In the rows, 128 means zero.
Each row of numbers belongs to one of the elements below and depends on some of the facts about them. Some rows are named. Which element is each other row?

Some rows with their names:
[157 105 152 142 137 162 105  77 156 117 146 126 124 183 181 171 159 123
 134  79 117 133 100 105  89  92 162  92 105 155 110 128 110 132 100 110
 106 111  96 176  55 127  95 105  97 159 122 134 156 116 102 158 156 131
  98] : revem
[155 109 140 132 137 154 116 100 161 119 138 128 121 165 162 180 169 141
 140  89 115 137  72 136  87 123 170 105 113 180  94 140 109 132 128 113
 105 117  89 172  71 110  87 100 113 160 124 153 160  95 113 159 162 127
  98] : brazos
[ 84 148 133 123 156 161 119  78  89 107 110 174  97 150 154 175 121 195
 108  82 169 168  60 164 104 141  98  91 114 153 135 117  68 188 141 111
 102 145 104 139  94 124  76 107  74 108 120 126 187  78 134 111  93 114
 129] : zuskol
[ 82 154 132 129 153 175 119  72  91 112 116 171 100 149 155 176 126 195
 104  84 169 168  62 163 102 141  97  97 106 151 136 119  68 187 138 113
 105 144  96 150  98 124  77 110  76 109 114 131 184  81 133 112  93 112
 127] : bruskeguk
[154 105 142 149 156 143 109 100 141 108 133 124 130 160 162 174 146 127
 149  79 113 120  84 120  95 115 169  87 125 164  95 141 106 130 125 106
 101 129 118 150  63 104 103  94  94 154 131 136 170 105  95 157 133 160
  92] : drerazun
[ 86 148 129 128 151 177 123  73  90 115 118 171 100 150 155 174 131 197
 104  84 167 170  60 163 103 140  97  98 107 155 135 117  69 189 135 114
 104 143  92 145 102 131  75 108  76 108 119 128 187  82 133 112  93 114
 126] : flavam
[153  97 151 152 144 160 126  94 148 117 159 118 130 171 180 190 160 129
 145  79 107 141  97 130  92 134 166  97 125 180 101 149  99 140  98  97
 106 128  93 155  58 118 100  99  98 153 127 133 180 101 121 159 158 131
  94] : ploklin
[152 106 145 151 147 157 115  91 154 118 148 122 126 166 169 177 162 128
 139  85 112 135  88 125  92 121 167 102 117 168  96 138 116 136 116 107
 104 122  96 174  65 109  98 102 109 157 128 138 165 110 103 158 160 135
  95] : zuser
[ 85 144 136 133 155 175 127  67  90 117 122 169  95 150 155 184 130 196
 103  77 167 169  74 163 124 139  99  93 122 155 129 116  72 188 134 120
 100 138 108 155 106 121  94  99  76 103 119 124 177 115 132 110  96 123
 122] : stopla
[152 105 158 151 142 155 108  83 154 117 141 127 121 179 172 171 153 119
 136  77 117 128 101 104  91  90 158  87 106 155 112 130 105 130 101 114
 102 118  98 170  50 117  91 107  87 159 123 133 155 115 101 159 152 134
  99] : koba
[153  87 150 146 148 146 118  95 150 117 131 125 106 177 160 175 151 126
 141  83 119 126  96 121  93 114 166  98 119 170 104 126 124 139 120 113
  97 130 106 155  54 110  90 106  91 155 128 122 157 114  92 158 143 148
 100] : stopon
[154 103 127 128 127 173 135  95 154 121 139 119 144 177 167 174 164 129
 129  82 114 121  77 131 121 121 151  89 107 161 124 126 125 142 114 103
 102 129  94 149  52 121  76 100 107 155 126 129 170 114  86 155 149 152
  92] : kluflamuk
[ 82 148 132 125 155 173 118  71  91 112 114 172 100 151 156 173 126 195
 104  81 169 168  63 162 108 140  98  95 110 152 137 116  67 188 136 111
 104 141  98 145 101 129  76 107  78 109 116 128 189  86 132 112  95 114
 128] : rikli
[150  97 149 140 147 158 115  84 156 117 136 124 117 175 168 174 141 121
 135  77 112 130 101 126  99 108 165  95  99 166 111 134 125 134 103 111
 102 103  98 171  50 117  73 116  88 158 120 125 161 113  97 157 157 126
 100] : flaplim
[152 120 139 149 143 152 117 100 156 115 146 121 134 160 168 180 161 126
 144  87 111 135  85 132  92 124 166  96 113 164  98 145 110 137 122  96
 102 133  99 175  60 104  96 100 106 156 127 141 161  96 110 159 156 132
  94] : poskir
[154 108 141 150 143 154 116  97 154 117 145 122 124 165 166 178 165 127
 141  85 113 135  86 129  91 123 167 101 114 170  97 139 116 136 119 104
 102 128  96 172  63 107  95 103 110 156 126 139 159 104 104 158 158 136
  95] : flunal
[ 84 155 127 121 166 158 106  77  89  93 106 173 108 146 154 172 117 194
 117  77 167 167  62 165 116 137  99  81 111 151 132 130  69 168 140 109
 104 134 117 136  98 124  82  99  75 107 123 134 196  75 134 110  91 122
 123] : flenaflel
[143 110 146 160 162 160 121  96 154 120 149 121 139 162 167 169 167 129
 142  82 112 128  88 119  90 116 160 104 114 163  96 136  98 138 107 117
 104 131  90 172  60  97  87 111 103 157 126 143 178 111  90 159 160 132
  98] : kloplen
[154  98 144 135 136 158 117  93 156 117 132 123 120 173 165 176 140 119
 132  82 114 131 100 135  99 111 161  92  94 169 115 136 126 134 108 110
 100 107  96 166  48 120  67 118  90 157 122 126 159 109  97 156 155 131
 100] : gutes

Facts:
{zuser gezam flisera kloplen lemel breplum bripa loklustum gukol skiben poskir basan seklum tugrun klistom stamal brezan kugul flomipon midol gutes flaplim bodul bolim trodror sekol brotos sogek klotekan fopu didul nelor grudrir revem flodil veskekos dizim ketris fogrotrun fefuzik lelar stopon pata vamul vimaklom zivem brazos pustok lafu plalik sifal klafil fedru flaza klestes triskasta ferobok lito flunal riflor gogibrin kedre skofor grobrar ratir kifebra vibo ploklin bebris breke susa zogini kluflamuk drerazun lidrum zikisa bribre stidras plusa radrir stazo gafe voka limim labrek vestol fubo gudren plana plodok mimudi greple sodru grustul flotrar zipor fiklom mukida gadeges grastam gribu koba} nabin a
{zufum dratre tetuklan flabe puskatok tuza beklin stotri mukludri dimin nuzan plimel plova naboklu gonis drufa drivus flofir dozoda letru birek stopla magrem stiklis nalum flenaflel rolan zuskol rikli grapo tremar sufleza zigrek supal laplo tadral flavam bruskeguk plebrus klonom stuflilus brogros dripal dredrus noda} nabin b
zuser klabrala [stopon flaplim fefuzik]
gezam klabrala [kluflamuk sekol]
flisera klabrala [fiklom klotekan limim]
zufum klabrala [fopu stidras klestes]
kloplen klabrala [rolan koba]
lemel klabrala [pata flomipon]
dratre klabrala [flomipon noda]
tetuklan klabrala [breke mukludri grapo]
flabe klabrala [koba flomipon grastam]
bripa klabrala [bribre]
loklustum klabrala [stidras flomipon klafil]
puskatok klabrala [stidras]
gukol klabrala [voka]
skiben klabrala [noda]
poskir klabrala [gogibrin stuflilus pustok]
tuza klabrala [rolan]
beklin klabrala [grastam]
stotri klabrala [stazo plodok]
basan klabrala [brogros]
seklum klabrala [tugrun plodok]
mukludri klabrala [pata]
tugrun klabrala [flomipon]
stamal klabrala [brezan flomipon]
midol klabrala [tadral ploklin dozoda]
gutes klabrala [flomipon]
flaplim klabrala [flomipon]
bodul klabrala [fiklom magrem]
dimin klabrala [flomipon]
bolim klabrala [kugul]
nuzan klabrala [plimel fiklom]
plimel klabrala [fefuzik flomipon]
plova klabrala [pata kugul]
naboklu klabrala [kluflamuk kugul flomipon]
trodror klabrala [vestol noda]
sekol klabrala [pata stidras]
brotos klabrala [flomipon]
sogek klabrala [gutes]
gonis klabrala [stiklis basan nelor]
drufa klabrala [zufum sufleza klotekan]
drivus klabrala [klestes flenaflel]
fopu klabrala [flomipon]
didul klabrala [dizim]
nelor klabrala [brezan noda]
flofir klabrala [bolim gutes kugul flomipon]
dozoda klabrala [stidras]
grudrir klabrala [kugul]
revem klabrala [stidras flomipon ketris skofor]
flodil klabrala [pata pustok flomipon]
veskekos klabrala [pata grudrir]
dizim klabrala [dimin gadeges]
ketris klabrala [pata fiklom nelor]
letru klabrala [flomipon flenaflel]
fogrotrun klabrala [gudren flomipon gezam sekol]
fefuzik klabrala [flomipon]
birek klabrala [gutes brazos pustok gribu]
stopla klabrala [fubo]
lelar klabrala [flomipon sekol]
stopon klabrala [greple flomipon sekol]
vamul klabrala [ratir]
vimaklom klabrala [zipor]
magrem klabrala [fiklom]
zivem klabrala [tugrun gudren]
stiklis klabrala [flomipon]
nalum klabrala [rolan]
brazos klabrala [fopu magrem]
lafu klabrala [triskasta lemel mukida klistom]
plalik klabrala [puskatok]
flenaflel klabrala [pustok noda]
sifal klabrala [flomipon]
klafil klabrala [sekol]
fedru klabrala [ploklin pustok flomipon]
flaza klabrala [stiklis plalik]
klestes klabrala [mimudi]
rolan klabrala [kugul flomipon]
zuskol klabrala [greple pustok]
ferobok klabrala [kluflamuk]
rikli klabrala [flavam flodil sodru]
lito klabrala [plebrus basan]
grapo klabrala [stopla noda]
flunal klabrala [greple]
riflor klabrala [fubo flomipon]
tremar klabrala [klotekan flomipon]
sufleza klabrala [brazos]
zigrek klabrala [fiklom flomipon]
kedre klabrala [tugrun]
supal klabrala [stuflilus]
skofor klabrala [tugrun]
grobrar klabrala [brezan]
laplo klabrala [klotekan stiklis]
tadral klabrala [kugul noda]
kifebra klabrala [stidras flomipon]
flavam klabrala [naboklu klistom]
vibo klabrala [dimin stopon laplo]
bebris klabrala [vestol skiben]
bruskeguk klabrala [stuflilus klotekan flavam letru]
plebrus klabrala [nelor]
susa klabrala [pata gafe]
zogini klabrala [puskatok plalik]
kluflamuk klabrala [pata gutes kugul flomipon]
drerazun klabrala [pustok noda sekol]
lidrum klabrala [flavam]
zikisa klabrala [stidras klotekan revem]
bribre klabrala [noda plalik]
stuflilus klabrala [puskatok]
plusa klabrala [gafe]
brogros klabrala [ratir]
radrir klabrala [rolan sekol]
gafe klabrala [limim]
voka klabrala [fiklom]
limim klabrala [rolan]
labrek klabrala [flomipon]
dripal klabrala [tadral brazos]
vestol klabrala [skiben]
fubo klabrala [dimin puskatok]
plana klabrala [brotos dizim]
plodok klabrala [stidras]
dredrus klabrala [sifal vamul]
mimudi klabrala [magrem]
greple klabrala [gutes flomipon]
sodru klabrala [flomipon grudrir]
grustul klabrala [klafil]
flotrar klabrala [stazo]
mukida klabrala [limim flomipon]
gadeges klabrala [fubo]
grastam klabrala [flomipon]
gribu klabrala [noda]
koba klabrala [stidras flomipon drerazun]

Which element is each row?
No name comes twice in this set of rows, the named rows included.
[154 106 144 145 144 154 115  95 154 113 141 123 125 168 169 176 147 122
 142  81 110 131  96 129  95 118 165  95 107 168 106 143 121 134 113 103
 101 119  98 166  50 110  84 109  94 157 127 132 160 104 103 158 156 129
  97]  fedru
[154 105 137 147 139 160 120  95 152 120 146 121 131 169 168 177 168 133
 138  84 115 134  80 126  96 122 163  99 119 168 100 135 119 139 114 106
 103 129  96 166  65 111  94  99 113 156 128 139 164 110  98 157 160 146
  94]  ferobok
[147  90 146 143 146 164 108  78 151 117 141 124 109 181 178 168 153 122
 126  78 110 143 101 117  93 108 167 106  96 172 107 128 126 133  92 113
 100  93  91 178  51 133  80 123  91 158 124 123 161 112  94 155 163 128
  97]  tugrun
[149 133 141 149 132 162 121  88 162 116 149 121 139 158 165 187 164 121
 140  86 111 136  92 128  97 107 159  90 106 157  98 149 105 137 126  98
 104 133 104 186  59  98 100  95 118 153 120 146 149 113 115 157 164 131
  93]  zogini
[147 130 133 148 150 154 108  91 154 107 145 121 147 153 167 175 147 123
 146  80 107 127  89 127 103 112 166  86 110 161  93 151 101 131 118 101
 106 110 111 177  68 100 101  93 103 154 125 150 165 109 108 153 161 147
  89]  bribre
[ 85 142 144 131 158 174 127  70  91 113 136 165 100 153 159 185 123 195
 109  75 163 168  79 164 112 145  98  92 124 161 139 125  67 188 125 110
 106 143  95 132  93 135  81 103  75 107 120 123 203  89 134 112  95 113
 127]  klonom
[148 100 147 147 143 158 120  76 159 118 144 122 118 172 168 180 153 121
 134  78 111 136 101 126 101 113 166  96 108 169 105 138 125 138 108 111
  98 110 100 179  52 110  89 108 100 152 124 128 156 118 100 155 161 136
  94]  riflor
[ 84 155 124 110 154 183 125  67  90 111 119 170 121 157 165 168 134 196
 104  67 170 165  59 161 132 144  99  93 116 144 144 106  70 191 143  86
 108 149 107 142  93 130  87  98  74 106 118 123 208  82 128 112  91 110
 128]  mukludri
[ 85 144 141 118 157 171 115  68  91 111 108 175  94 152 155 171 117 184
 101  74 169 167  89 164 117 133  99  90  94 153 143 112  75 185 129 117
  97 127 100 145  57 135  57 126  74 109 103 117 184  98 131 113  93 110
 130]  stiklis
[ 85 157 135 130 136 171 129  70  94 109 116 169 106 147 152 187 127 183
 104  85 169 169  70 165 113 126  97  86 101 147 138 131  67 188 143 105
 104 147 110 169  91 103  82  99  78 106 100 133 159  98 134 111  94 111
 127]  stuflilus
[154  87 156 142 147 160 121  85 153 116 153 119 117 182 180 185 134 120
 140  71 107 135 105 130 103 122 163  92 109 177 121 144 122 135  90 104
  99 106  96 153  47 127  74 116  80 155 120 120 173 110 111 157 154 124
  98]  flomipon
[ 85 142 144 110 162 171 124  67  92 119 108 177  94 154 154 179 119 199
 102  76 166 168  81 163 120 139  98  93 114 155 138 111  70 186 138 122
 101 128  97 140  64 130  62 110  75 110  99 129 196 108 133 113  94 109
 131]  zigrek

Now the same elements, written a new way:
Known rows:
[139 140 150 116 123 139 144 130 131  71 135 146 119] : grobrar
[181 158 171 120  78 179 103 118 149 116 123 125 109] : grastam
[ 89 112  95 159 153 121  99 112 111 166  93 212  87] : stopla
[ 76 127  97 147 138 121  99 113 114 170  99 209  82] : zuskol
[151 137 142 109 123 143 143 125 129  84 138 142 120] : sogek
[153 139 141 118 128 140 142 127 122  76 142 146 118] : grustul
[ 82 122  95 152 144 119  96 113 111 167 100 212  84] : drivus
[176 145 161 113 100 166 117 122 143 109 124 128 119] : mukida
[172 162 146  94  91 161 119 121 136 117 149 128 112] : lemel
[ 85 140  65  94 135 111 112 109 107 195 134 209  86] : plova
[179 175 111 120 129 138 135 136  78  78 202 159 103] : sekol
[166 126 141 150 144 144 144 128 109  61 139 156 115] : plalik
[117 151  78 207 160 118  63 132  56 144 140 224  67] : puskatok
[151 134 146 119 128 140 141 128 129  73 130 143 124] : kedre
[114 163 150 107 112 124 129 142 133  63 140 135 117] : breplum
[101 165 158 108 105 125 138 141 136  61 142 140 109] : pustok
[113 171 126  50 103 125 157 131 135  91 171 140 117] : kugul
[108 165 151 109 116 117 121 146 134  57 136 133 122] : klotekan
[108 166 150 104 112 120 126 145 134  61 142 135 119] : gudren

Rows to name:
No name comes twice in this set of rows, the named rows included.
[139 128 155 125 126 150 164 121 129  70 134 156 110]  vestol
[160 132 133 107 131 143 148 123 124  84 142 146 123]  kloplen
[ 80 114  95 142 152 108  80 119 124 167  77 197 103]  nuzan
[144 134 149 120 128 140 151 125 127  74 135 148 117]  bripa
[178 150 154 118 102 167 125 120 131 104 141 137 109]  stopon
[ 82 136 131 160  99 157 101  98 129 194  94 211  56]  dratre
[ 78 118  96 149 146 119 101 111 116 170  95 211  84]  plebrus
[ 81 119  94 150 145 118  98 113 114 170  94 211  86]  gonis
[166 144 130 117 130 144 149 128 106  81 163 154 111]  klafil
[102 164 158 106 108 124 133 142 137  59 139 137 115]  brezan
[154 137 142 124 130 139 137 131 125  72 137 146 119]  seklum
[ 78 126  87 138 148 111  94 116 114 171  98 206  91]  flavam
[167 152 152 118 105 160 128 122 130  98 143 139 112]  fogrotrun
[136 197 139 150 117 124 101 159  86  42 183 147  99]  stidras

